Rows near named flat spaces through zero
kela-fuma: [-13 -15 -19  -4   9  -3   5   2   2  31 -24  -7 -12   5   9  -4  -4  13
 -10   6 -12   0  13 -15 -15 -12]
fud-kis: [-15   0 -22   9  -7  -6   2  12  -3  15   5   1 -10  -4   5 -13   5   5
  -7  28   9  -8  -1   8  -5  -8]
gogav-rukat: [ 29   3  -5   1  -6   2   9  15 -11  -3  12  -8  13  16  -2 -35  37 -12
   9   3   3  -3 -22  41 -16   5]
gogav-rukat: [ 11 -19 -41 -32   1  23 -13   1   7  45 -19 -13   5  25 -43  -2 -15  17
 -13  44 -35 -46 -14  -2 -33  13]
kela-fuma: [  0   8  39   0  -2  18   6  -3  -4 -17 -15  -7 -11 -15   8   0 -16  -8
  12 -29 -10   8  14 -11  11  -2]
zukag-legum: [  9   3  20  19 -10   9   5   7  -8  -2  11  12  -4  -5   6 -16  11  -9
  17  -2   9  14  -3   1   8  10]
kela-fuma: [ 32   2  52  27  -9  33  -3   1  10  10  11   5   6  -6 -14   8 -18 -10
  46  25   8 -12 -10  -6  16  23]
fud-kis: [-11   9   3   2 -41  49  -7  17 -31   1  11  30 -29 -17 -28 -39  -8  -3
   2  17 -21  -4  -2 -17   6  33]
vup-lofi: [-16  17   2   1 -10   1  -2  -4 -19 -25   3 -20   4   7  12 -18  17 -26
  -6 -14   6  13 -12  17  -5  22]
gogav-rukat: [ 34 -28 -24 -32  38 -20   4 -16  18  25 -31 -28  32  44  -4  14  18   9
  -9 -23 -23  -4  -8   9 -35  -8]
kela-fuma: [-12   2 -14 -21  23 -32  11  -3  10 -16 -22 -29   1  -2  23  11   0   7
 -22 -27  -1  -4  15  20 -10 -45]
gogav-rukat: [ -1  14  18   7 -18  16  -1   8  -9 -17  14  11 -10 -17  -7 -10  -6  -6
   9   4   4  -3  -1   3  14   6]
zukag-legum: [-30   6  18  12   7  -5   9   1   9   5 -23 -24 -20 -23  29  11 -27   3
   2   5   7  -6  24  -7   7 -30]
kela-fuma: [-15  -2 -30 -37  -7  14  -6   0 -14  -3 -17   2 -13   2 -22 -11  -8  10
 -30 -13 -35 -10   6 -10 -14   2]
gur-voz: [ 18   2   8  -9  14 -20  -5 -14  13 -28  14  11  21   2  -5  31   1   2
  -1 -26   9   7  -2   2  14  -7]
zukag-legum: [  3   0  25  -6  23  -7   8  -7  24  -2 -26 -26  -1 -13  14  30 -30   9
   8 -10  -2 -16  20   0   5 -38]
zukag-legum: [ 27  -6 -24 -10 -25  30  -9  21  -8  20  23  32  -3   4 -48 -25   5  13
   3  41 -17 -30 -19   7  -7  17]
gur-voz: [ 28  13  47   3   1  25  23  19   3  -3 -24 -47  -6 -10  15 -28  -4 -14
  33   0  -7 -28   1  44 -10 -28]
gogav-rukat: [  3 -20  -7   2  13   0   9  -2  -3  36 -28 -16   0  23  16 -15  15   0
   2  -8 -13  15   3 -10 -24   6]
vup-lofi: [  4   9   6 -10   7   4  -9 -17   4  -8  -9 -45  24  24  -3   8  -1 -24
   4   7   0 -16 -23  23 -16  24]
gur-voz: [  6  -8 -19   2 -11  -6   9  17 -19   0  14  39 -12  -3   1 -32  32  10
 -10 -20  -4  27   5  -4   0  -4]
kela-fuma: [ -7   6  -7 -25  -4   7  -2  -2  -9 -19  -8  -2  -6  -4 -11  -4  -6   1
 -16 -20 -19  -5   4   1  -3  -2]
gur-voz: [  3   2  25  13  -8  24   5   5  -8  12 -11 -12  -9  -1   6 -18  -3 -12
  19   5  -5   1   0  -2  -4  13]
zukag-legum: [  3  -2  23  17   7 -12  -3 -20  -4 -16  10  15  15  10  15  15  15 -15
  10 -37  15  45  -2 -22  15  27]
gur-voz: [-18   2 -38 -18   5 -21 -11  -6   8  -6   6  -5   7   4  -9  18  -5   9
 -27  15   4 -17  -5   8  -5  -9]
gur-voz: [ 64  -4  21  -4   7 -23  33  27  -7 -41  25  51   3 -14  10 -30  54  15
  12 -77   2  38  13  31  16 -50]
gur-voz: [-15   8   2   2 -11  13 -21 -20 -10 -11  10  -4  12  14 -12  10  -5 -22
  -1   5   2   8 -19 -14   2  52]
vup-lofi: [  8  16  32   6 -28  49  -3  19  -2   1   5   1 -21 -27 -26 -14 -34  -2
  25  40 -10 -41  -2   6  12   4]
gogav-rukat: [  8  13  45  37  -2 -15  24   8 -19 -31  11   2  -2  -9  51 -32  43 -28
  24 -52  29  56   5  18  14  -3]
vup-lofi: [ 20 -21 -10  -4   9  -5   1  -2   4  18   0  28   5  11  -9   5  10  16
   0 -14 -10  15   4 -21  -2   1]
fud-kis: [ -5   0 -13  -1  14 -24   1  -1  17   0   1 -10   6  -2   8  19  -4   9
  -8  11  13 -12   3  12   0 -26]
zukag-legum: [ 11  -6  21  -8  12  14   2   2  29  18 -20  -5 -11 -22 -14  32 -50  25
  13  20 -13 -39  21 -14  10 -36]
vup-lofi: [-13   9  -9   0   3 -12  -3  -4   3  -9   2 -22   8   4   8   5   2 -10
  -6  10  12  -8  -9  18  -4   0]
fud-kis: [ 13  -1   0  -6 -12  23   5  14 -12  10  -5  -3  -7   4 -11 -31   8  -2
   6   7 -17 -11  -6  12 -13   7]
fud-kis: [-23  -1 -28   1  -8  -4 -16   2  15  13  18  28 -11 -20 -23  29 -33  26
 -15  48   7 -26   7 -22  16 -10]
kela-fuma: [-16  -4 -26   6 -15   0  -7   3 -18   7  15  26  -6   7  -6 -17  18  -1
 -13   6   1  19  -7 -15  -2  26]
gogav-rukat: [-35 -16 -66   7 -11   1  -8  13  -4  66  -6  -8 -14  16  -7 -21   2  13
 -21  78  -2 -25 -10  -5 -31  12]
zukag-legum: [ 76   6  25   9 -21  25  17  32 -19 -13  34  17  16  12 -18 -61  55 -17
  39  -4   2  -2 -34  58  -7  13]
gogav-rukat: [ 20  -6  -2 -29  37 -38  -4 -26  29 -28  -5  -8  32  11  -3  54  -6  11
 -13 -41   1   0   4   4   5 -26]
fud-kis: [-30  12 -17  11  -8 -17   3  11  -3  -8  11  -2 -13 -17  16  -7   2   1
 -13  18  19  -3   5  14   6 -19]
fud-kis: [-12 -12 -31  17 -19  15   1  20 -15  46   4  12 -17   7  -4 -37  14   5
  -1  47  -2  -4  -8  -5 -16  17]
gur-voz: [-13  13  23   0   5  15 -20 -28  14  -5 -11 -44  18  10  -7  36 -35 -23
  11  23   5 -23 -15  -4   1  33]
vup-lofi: [-32  30  14   6 -13   4   1   1 -13 -31  -2 -37  -8 -13  20 -13  -5 -27
  -3   3  13  -6  -4  26   2   3]
fud-kis: [-61  20  -5  29 -50  26 -16  10 -37 -12  32  51 -42 -36  -5 -23 -13  -7
 -12  22  11  26   8 -44  31  41]
zukag-legum: [ 34 -19   2 -25  21  -1 -18 -26  25   0   2  23  28  16 -38  53 -20  18
   1 -16 -16  -6  -3 -31   8  12]
kela-fuma: [ 23  12  36 -13   6  14   2  -4  14 -24  -8 -21   8 -10 -10  16 -23  -5
  16 -11  -7 -26   1  18   8 -15]
vup-lofi: [ 40 -27  -9 -12  12   5  -5 -10   4  24  -1  22  22  31 -25   6  16   9
   6 -13 -19  11 -11 -19 -12  24]
vup-lofi: [-11 -13 -23  -6  46 -53   1 -18  47  20 -21 -37  20   8  22  61 -22  21
 -13  19  19 -23  12   6  -7 -51]
[ 15  -7  20  11   3   4  11   7   0   8  -4  13  -7  -7   9  -7   4   5
  15 -14  -2  13  11  -9   6 -10] -> gur-voz
[ 49  -1 -13 -24   2  -1   3   7  -5 -16  14  -2  28  26 -23 -22  38  -6
   1 -14 -10 -10 -28  45 -19   5] -> zukag-legum
[ 20  12  14  -2  -2  -6   3   3  -1 -32  18   3  12  -4  -2  -2  13  -8
   7 -17  10   1  -9  26   9  -6] -> gogav-rukat
[ -1  -8  15  17  -8  14 -11  -7   1  12  12  35  -5  -7 -12  17 -15   5
  12   7   3  15   5 -42  20  25] -> zukag-legum
[-18  -3 -28 -27  -3   4  -2   0 -12  -1 -16   1 -12   1  -9 -10  -3   9
 -27 -15 -25  -1   9  -9 -12  -3] -> kela-fuma
[-10   3 -45 -19  -2 -22  -3   6  -5 -13  14  10   3   3  -9  -6  16  10
 -30   2   1  -6  -5  18  -7 -13] -> gur-voz
[  2  12 -14   1   5 -32  -2  -2   3 -31  27   0  20   4   7   8  23  -7
  -9  -5  27   5 -14  31   6  -8] -> kela-fuma
[ 22  -4  27  -5  -8  43  -5   1   6  19 -12  -1  -6  -3 -29   2 -30   3
  22  19 -24 -28  -1 -14   0  14] -> kela-fuma
[-22  22  -3  -2 -10  -9   2  10  -3 -31  11  -3 -13 -26   7  -3  -8   0
 -13   3  12 -11   7  20  13 -25] -> fud-kis
[ 19  -2  19  17 -23  29  27  35 -32  14  -6  14 -29  -9  15 -73  34  -5
  20 -15 -14  20   7  13 -10  -4] -> gur-voz
[ -1  -2 -11  -4   3 -10  -1   0   3  -2   4   8   2   0  -2   6   2   7
  -7  -3   2   1   2  -1   2  -7] -> gur-voz
[ 10  16   0 -24  -4   0 -16  -6  15 -38  23  12  11 -16 -36  34 -27   9
  -7   7   1 -33  -6  11  20 -10] -> gogav-rukat
[ 19  -2  34 -10  -3  32   2  -4  -5  -3 -17   1  -6  -3 -13  -4 -15  -3
  15 -25 -26   1   7 -16   2  11] -> gogav-rukat
[ -3  -5  10   3 -10  27   1   5 -10  20 -14   0 -15  -1  -4 -18  -8  -2
   8   6 -17   0   4 -17  -6  15] -> gogav-rukat
[ -2  15  27  -7 -22  38 -11   2  -4 -19   7  18 -16 -27 -30   7 -38   2
   8   7 -14 -20   6 -17  22  11] -> gogav-rukat
[-20 -14  -3  12   8   5   4   3  15  47 -27 -13 -19  -8  11  11 -30  17
   4  35  -4 -17  19 -24  -5 -19] -> gur-voz
[  5   0   9  34   5 -23   4   0   8   4  21   4  12   3  22   6  19  -8
  17  13  35  17  -8   9  10   1] -> kela-fuma
[-27 -14  -4  12  20 -24   5 -14   7  19 -21  -5  -6   3  33  19  -3   6
  -9 -17   7  29  21 -32   0  -9] -> gogav-rukat
[ 43 -19   0  -6  29 -46  24  14  23 -14  12  50   3 -18  11  18  20  41
  -1 -51   8  22  29   3  21 -74] -> gur-voz
[ 31  -4 -19 -42  20  -8   2  -1  18  -7 -14 -26  21  15 -21  11  -2  12
 -11  -6 -20 -38  -8  35 -21 -29] -> zukag-legum
[ -5   4  24  16 -15  24 -18 -21 -18  -9  13  14  10  14  -9   3   3 -27
  13 -12   1  32 -16 -32  11  69] -> gur-voz
[-23   4   3  -2   6  -1   7   6  12   9 -23 -25 -18 -19  14   8 -29  10
  -4  16  -2 -24  19   2  -1 -34] -> zukag-legum
[ 16  -8  31  19  -5   8  -7 -16 -11 -11  20  45   9   6  -3   8  14 -10
  18 -39   5  52  -1 -42  23  44] -> gur-voz
[  1 -11  -5  10  -6   1   6   9 -10  13   4  29 -12  -3   4 -16  13   9
   0  -9  -3  22   9 -18   3   2] -> gur-voz
[ -1   1 -18  -6   3 -19  -4 -12 -14 -19  11  -1  20  24   7  -8  36 -17
 -14 -28   6  29 -16   9  -9  25] -> zukag-legum
[-30  12  14  14  15 -31  12 -12  -6 -24 -15 -35   2   1  54   0  17 -23
  -6 -40  21  36  10  10  -1 -10] -> zukag-legum
[-12   9  -4 -10   8  -7 -18 -21  14 -13   1 -23  19   8 -10  35 -21  -8
  -8  14   7 -19 -12   2   1  13] -> gur-voz
[ 54 -32 -10 -10   5  18  -8   1  14  40   8  39  16  21 -46  10   1  25
  15  18 -22 -13 -11 -22  -6  16] -> vup-lofi

Rows near named flat spaces through zero (a row that begins with a name and a colon came from that space)
fubag_vegat: [  9   7 -11 -13   1  29  11  16   7  -9  -6 -36 -29 -31 -11   1  -1  -7
  -4   0  41 -32  11   0 -25 -12]
nezi_kede: [-28   4 -20  -8  11   9 -13  -6  -9   8  -5 -14  22  -2  -4   0  -8 -12
  -4  13 -11   0  15  23   6  11]
nezi_kede: [ -8  15 -23   3  -9  -9 -13  -4  -2   3 -25  -5   2 -15  11 -19  13   1
  20  -3 -23   2  -9  10  18  14]
fubag_vegat: [ -7  -2  12 -22   3  18 -18 -20  16  22 -36  26 -12  -8  21  11  14  27
  -7 -13 -43  18 -13  -1 -13  -1]
fubag_vegat: [  2  10 -17   3 -18  -7 -12 -13  -6  10 -29 -24  12  -9   5 -23   5   7
  21   6 -34  15  14  18  10   0]
fubag_vegat: [-18  -8  18 -36  24  11  -4  -3  21   4   2  45  -4   9   9  36  -2  17
 -24 -14  14 -25 -28   1 -10  15]
kopas_koze: [ -4   7 -17  24  -2  12   6   1 -19   6   2 -24  11 -16  -3 -34  40  -5
  12  -8 -32  30 -10  -3  10   0]
kopas_koze: [ -2  -4  12  15  11 -10 -11  11   8 -11   8  51 -39   4  16  22 -19 -17
 -12  -1  14   2 -15 -37   0   1]
kopas_koze: [ -7  12 -17  19  -4 -23 -33   3  11 -10 -22  40 -50 -13  26   8 -35 -26
  10   7   0   0  -1 -25  10   9]
kopas_koze: [  9  -9  19 -40   3   5  14  -4  19  -1  10  -5  11  14 -14  27 -17  22
 -15  -3  39 -40   6  20 -22  -3]
sak_fana: [ 13 -19  43   6  -2 -37  -8  34 -19 -12 -40  55  -3  28  25  23 -10   1
  -8  39   2   7   0 -13  40   0]
nezi_kede: [ 34   0   8  10 -25 -35   6  -5  14 -17  17  -4 -15  16  -8   5 -44  -2
  13   4  35 -19  22  -7  -8 -13]
nezi_kede: [ 13  -5  17  15 -18 -35  -2  -4 -13   6 -20  22  26  22  16 -17  23  22
  19   2 -45  31 -15   1  35   5]
sak_fana: [ 46  -4  35   7 -17 -11  32  32   1 -18 -13  17 -26  -6  10 -11  49  30
  11 -19  22 -11 -45 -30  11 -10]
kopas_koze: [ 15  15 -16  21 -25 -24 -25 -24  24  -1 -13  18 -45 -13  19  -9 -27  -5
  25 -15 -21  12   1 -23  -8  -4]
sak_fana: [  2   2  -5  12  -4   0   3   0  -9   1   2 -11   5  -3  -2 -14  12  -2
   7  -1 -13  14   0  -2   5  -2]
nezi_kede: [-11  -4   7  -6  17  27  -4  13  -2   4 -16  15 -21 -15  10  12  14  -3
 -18   1  -4   7  -9 -14  -7  -3]
kopas_koze: [-19   9 -18  11   1 -11 -31   0  -5   3 -34  21 -15 -10  23  -1 -14 -18
   8  15 -27  14   5  -3  20  12]
sak_fana: [-20   8 -17  16  -1 -34 -35  -8   1  -2 -15  40  -9   8  23   5 -32 -21
  11  12 -21  11   0  -5  26  20]
nezi_kede: [-37  21 -48  -9  19  38 -10   3   0   4  -6 -30  -9 -42  -4 -12  14 -21
   0  -9   4 -17  -6  13  -8  17]
fubag_vegat: [-13   7 -22   5  12  -3  13  23 -12 -19  30 -22  13  -3 -19  -4  -7 -28
   0   9  49 -33   1  10  13  14]
nezi_kede: [ 29   3   8   6  -5  12  28   8  20 -16  35  -6 -37 -15 -11  -4  15   6
   1 -34  41 -21 -26 -31 -28 -13]
sak_fana: [-17 -10  12 -41  17  -5 -10  -1  13  -1   0  18  13  24  -4  46 -51   0
 -25  22  38 -41  23  26  -8   8]
nezi_kede: [  1 -14  15  20   5  -9   7   8 -20  -4  23   4  18  23  -9   4  -9 -15
 -10  18   1  20  15  -7   9  -7]
nezi_kede: [ 36 -23  49   8 -11 -24   7   8   4 -11   7  31 -20  32   2  29 -39   3
 -14  19  24   5  22 -26 -10 -27]
kopas_koze: [ -6   5  -6  -6   6  17   1  -4   9   4   0   3 -11 -14   3  -2  18   6
  -2 -18  -5  -2 -19  -6 -10   3]
fubag_vegat: [ 31 -18  44  10  -1 -21  16  12  13 -18  33  45 -28  28   0  29 -24   2
 -15  -4  39  -8  -9 -39 -11 -15]
fubag_vegat: [ -9  24 -33  -8 -15   8 -31  -2   6  11 -77  -5 -33 -46  32 -21  20   8
  26  -2 -40   3 -10   7  12  10]
fubag_vegat: [-31  -7  10 -53  26  39 -10 -23  21  27 -15  19  15  -1   7  28  15  32
 -27 -17 -23  -7 -17  22 -24  11]
kopas_koze: [ 20   2   1 -29 -20  -4  10 -25  19   7   0 -36  20   7 -16  -1 -13  30
  10  -8   8 -23  20  31 -21  -9]
fubag_vegat: [ 20  11  -8   3 -29 -24 -12  -5   6  -1 -39  -7 -13  -8  13 -14  -9  10
  26   6 -13  -2  10   6  11  -3]
sak_fana: [-17   5 -19  15  13  20   4  13 -17  -1   9 -16   3 -17  -5 -17  26 -19
  -1  -1  -5  11  -9  -5   7   5]
sak_fana: [ 35  -2  22  12 -11  -8  36  37 -12 -19  -2  -1  -7  -6   0 -20  55  18
  12 -13  24 -11 -41 -20  20  -4]
kopas_koze: [  2   6  -9  39  -7 -22 -19   5  -6  -9  -5  27 -32  -4  18  -8 -16 -27
  12   6 -14  25   0 -31  16   0]
sak_fana: [ 30  14   0   2 -24 -37   9  -1  26 -17   3  23 -24  -3  11 -11  10  22
  30 -34  21 -30 -43 -15  10  12]
sak_fana: [ 25  -8  24  -8 -21 -11 -13 -30  23  13 -19  17 -19  12  11  14 -28  25
   2  -3 -26  17  19  -7 -24 -20]
[  3  20 -25 -21 -17  -3 -17   4  14  -1 -56 -13 -25 -32  16  -8  -2   9
  22   2   4 -30   0  17   5   8] -> fubag_vegat
[  9  19 -23  -3 -15  -6 -26   8  22 -12 -45   4 -66 -35  20   7 -38 -15
  14   8  24 -29  14 -12  -9  -4] -> nezi_kede
[-43   9 -32 -10  17 -12 -32 -15   7   1   8  16  11   8   3  19 -50 -28
  -5  13   6 -18  16  21   8  27] -> sak_fana
[ -8  -1  -5  -2   5  -5   6   9 -12  -5   9 -12  25   8 -10  -1  -1  -8
  -1  12  14 -11   6  16  13   8] -> sak_fana
[-12 -17  24  -8  21  21  -1   8  -9   8  -4  19   2   9   3  22   3   0
 -28  12  -7  15   4  -6  -6  -7] -> nezi_kede
[-22  29 -62  42  -3  -4 -12  17 -23 -13  -3 -32 -11 -38   2 -45  15 -46
  30   4  -5   5  -5  -3  31  19] -> nezi_kede
[-10 -10  14  -1  22  29  -3  19  -6   0  -9  17 -27 -11   7  20   2 -14
 -27  11   7   8   1 -21 -11 -10] -> nezi_kede
[-12  -5   1 -16  13  26  -6  -9   7  10   1  -5  -5  -5  -4  17 -12  -2
 -19   3   0   1  16   4 -24  -7] -> sak_fana
[ -8   7 -15   3  -2   7  -9  -4  -6   7 -17 -11   2 -13   5 -14  12  -2
   8   1 -23  12   1   6   5   3] -> fubag_vegat
[ 18  -8  18 -27  12  68  40   7  11   6  19 -45 -13 -27 -25   1  45  25
 -24 -29  28 -15 -10  -6 -54 -27] -> sak_fana
[ 11 -13  28  21   5 -18  -5   4   8 -10  20  55 -32  20  12  24 -25 -11
 -13  -1   9  14  -8 -41  -4  -8] -> kopas_koze
[ -7   7 -14  11  -6 -13 -12   1 -10   1 -18   0   7  -3   9 -15   5  -6
  14   8 -21  11   0   6  22   9] -> nezi_kede
[ 21  -4  19 -35 -18 -19 -21 -15  34   1 -40  20 -31   9  14  38 -62  19
  -3  15  20 -31  32   9 -23 -13] -> nezi_kede
[-29  11 -29  21  11  14 -30 -13   0  10  -7  15 -26 -22  16  -7  -5 -26
   1  -5 -37  31  -2 -18  -2   7] -> sak_fana
[ -8  -1   2 -26  21  40   8  13  14  -2   2  -2 -27 -22  -5  21   5   0
 -23 -10  36 -30 -10  -6 -29  -4] -> fubag_vegat
[ -9  -4   5  14   0  -2 -14 -17  -8  17 -11  20  11   7  14 -10  17   6
   3  -4 -58  46  -7  -7  10   2] -> fubag_vegat
[ -9  -6  11  -2  16  17  -7  18  -3  -1 -16  26 -24  -9  13  16   6  -8
 -18   6   3   4  -9 -18  -1  -1] -> sak_fana
[-30  11 -29   7  13  -8 -17   1  -3  -5   7  11   2  -5   5  -1 -13 -25
   3   3   3  -8  -6   4  17  23] -> sak_fana
